Below is a small trained network, with its code and all its weights. Each question gives an input and a target symbol and asks what happens when units are switched off, that is, made to give their printed mean instead of their output.

import numpy as np


def w(rows, s, z=0):
    codes = np.array(rows[::2]) - 128.0
    scale = np.full(codes.shape[1], s)
    scale[-1] = z or s
    return codes * scale


def f(y):
    return y / 2 * (1 + np.tanh(0.7978845608 * (y + 0.044715 * y**3)))


def softmax(a):
    e = np.exp(a - a.max(-1, keepdims=True))
    return e / e.sum(-1, keepdims=True)


def log_softmax(a):
    a = a - a.max(-1, keepdims=True)
    return a - np.log(np.exp(a).sum(-1, keepdims=True))


def net(x, mask):
    ids = ['ΓΘΞΦΨβδζηλμστω'.index(c) for c in x.split()]
    T = len(ids)
    res = E[ids] + P[:T]
    r = res
    for j in range(3):
        rows = slice(4 * j, 4 * j + 4)
        q, k, v = (r @ M[0][rows].T for M in (Q, K, V))
        z = softmax(np.where(np.tri(T) > 0, q @ k.T / 4**0.5, -1e9)) @ v
        o = O[0][rows]
        res = res + np.where(mask[j], z, o[:, -1]) @ o[:, :-1]
    y = f(res @ A[0][:, :-1].T + A[0][:, -1])
    res = res + np.where(mask[3:15], y, B[0][:, -1]) @ B[0][:, :-1]
    return log_softmax(res[-1] @ U[:, :-1].T + U[:, -1])


Q, K, V, O, A, B = {}, {}, {}, {}, {}, {}
E = w([
[139,160,117],'Γ',
[132,112,97],'Θ',
[127,186,25],'Ξ',
[120,158,80],'Φ',
[108,144,70],'Ψ',
[137,135,59],'β',
[116,149,86],'δ',
[131,180,73],'ζ',
[54,251,160],'η',
[119,93,135],'λ',
[97,57,150],'μ',
[78,101,19],'σ',
[50,35,160],'τ',
[62,134,135],'ω',
],0.02)
P = w([
[145,105,212],'0',
[107,66,199],'1',
[86,86,170],'2',
[62,100,137],'3',
[36,129,115],'4',
[22,137,101],'5',
[1,149,88],'6',
],0.0091)
Q[0] = w([
[254,143,178],'h0',
[18,104,76],'h0',
[177,135,156],'h0',
[224,43,68],'h0',
[216,156,152],'h1',
[22,30,115],'h1',
[80,171,102],'h1',
[151,60,192],'h1',
[166,94,152],'h2',
[170,101,138],'h2',
[118,225,169],'h2',
[155,85,25],'h2',
],0.01)
K[0] = w([
[195,112,77],'h0',
[30,159,98],'h0',
[231,77,152],'h0',
[151,83,140],'h0',
[188,145,124],'h1',
[7,162,145],'h1',
[75,44,66],'h1',
[159,127,155],'h1',
[98,156,93],'h2',
[172,206,204],'h2',
[122,117,180],'h2',
[17,126,160],'h2',
],0.014)
V[0] = w([
[117,243,151],'h0',
[182,86,37],'h0',
[38,78,162],'h0',
[139,184,197],'h0',
[181,83,152],'h1',
[141,169,179],'h1',
[156,138,169],'h1',
[93,163,10],'h1',
[151,86,135],'h2',
[161,141,116],'h2',
[54,134,86],'h2',
[95,154,164],'h2',
],0.013)
O[0] = w([
[93,25,2,123],'h0',
[172,62,209,122],'h0',
[79,250,152,215],'h0',
[71,128,68,70],'h0',
[115,77,158,71],'h1',
[115,113,62,46],'h1',
[85,151,154,55],'h1',
[216,123,100,253],'h1',
[150,53,178,124],'h2',
[89,95,61,100],'h2',
[132,163,147,226],'h2',
[61,157,134,116],'h2',
],0.0085,0.014)
A[0] = w([
[93,57,92,3],'n0',
[78,135,166,58],'n1',
[152,5,117,180],'n2',
[87,91,68,141],'n3',
[125,166,134,87],'n4',
[144,115,78,129],'n5',
[42,171,122,143],'n6',
[101,86,83,126],'n7',
[138,25,162,119],'n8',
[163,160,72,126],'n9',
[144,101,167,174],'n10',
[114,146,227,177],'n11',
],0.012,0.0037)
B[0] = w([
[161,214,87,156],'n0',
[224,144,111,155],'n1',
[133,60,56,143],'n2',
[138,45,221,200],'n3',
[39,189,89,175],'n4',
[140,26,215,177],'n5',
[182,84,78,238],'n6',
[115,173,254,175],'n7',
[209,176,30,132],'n8',
[87,39,238,229],'n9',
[210,123,75,162],'n10',
[53,79,96,248],'n11',
],0.0048,0.015)
U = w([
[82,97,85,247],'Γ',
[117,97,152,139],'Θ',
[174,80,81,60],'Ξ',
[129,112,154,34],'Φ',
[137,132,131,27],'Ψ',
[193,140,23,161],'β',
[135,131,123,98],'δ',
[148,118,109,89],'ζ',
[134,135,96,3],'η',
[122,128,168,19],'λ',
[101,133,190,96],'μ',
[177,140,254,192],'σ',
[75,205,183,14],'τ',
[125,189,11,244],'ω',
],0.0097,0.0041)

Each question gives the input, a string of symbols that net reads in full, and the target symbol t.
The units are the heads (4 rows each of Q, K, V and O) and the neurons (one row each of A and B). Each row of codes is followed by its name. A weight is (code - 128) times the scale printed after its matrix; where a second scale follows, it is the last column's (O, A, B and U).
mask holds one flag per unit, heads first, then neurons. A switched-off unit (its flag False) gives its mean, the last column of its rows in O or B, instead of its output. The means were averaged over made-up inputs and are rounded, as every weight is.
A unit's drop is (log p(t) with every unit on - log p(t) with that unit switched off) / (log p(t) with every unit on - log p(t) with every unit switched off).
The circuit of an input: a set's keep is (log p(t) with only the set's units on - log p(t) with every unit switched off) / (log p(t) with every unit on - log p(t) with every unit switched off). Starting from the 12 units with the biggest drops (on a tie, the unit counted first), units are removed one at a time, each time the one whose removal leaves the highest keep (on an exact tie, the one counted first), for as long as the keep stays at least 0.8.
circuit, biggest first: the units of the circuit, biggest drop first
k most important neurons: the k neurons with the biggest drops, biggest first
heads that matter: for each layer, one digit per head in row order, 1 if its drop is at least 0.15 and else 0, layers parted by /
drop of u: that unit's drop, to one decimal
input σ σ σ Θ σ σ δ, target σ: circuit, biggest first	h0
input β Γ τ η λ, target Γ: heads that matter	100
input Γ Ξ Φ Φ σ Ξ Φ, target σ: circuit, biggest first	h1; n9; n11
input Ξ σ δ β ω τ, target ω: heads that matter	100
input σ σ δ λ ω Θ, target ω: heads that matter	100
input σ ω σ ω Ξ τ Ξ, target τ: circuit, biggest first	h2; h0
input σ σ η σ ω, target Γ: circuit, biggest first	h0; n3
input Γ Θ σ Ξ σ Ξ Θ, target σ: heads that matter	110
input σ τ Ξ λ, target τ: heads that matter	100
input ω σ σ Θ τ σ μ, target τ: heads that matter	100
input σ η σ Θ λ β τ, target Γ: 2 most important neurons	n3; n6
input η β ζ Ψ, target Γ: drop of h0	0.9
input σ τ σ σ η σ Θ, target Γ: drop of h0	1.4
input λ σ Ξ Ξ σ Ξ, target σ: drop of h0	0.3
input σ μ Γ ζ Φ σ η, target Γ: most important neuron	n9
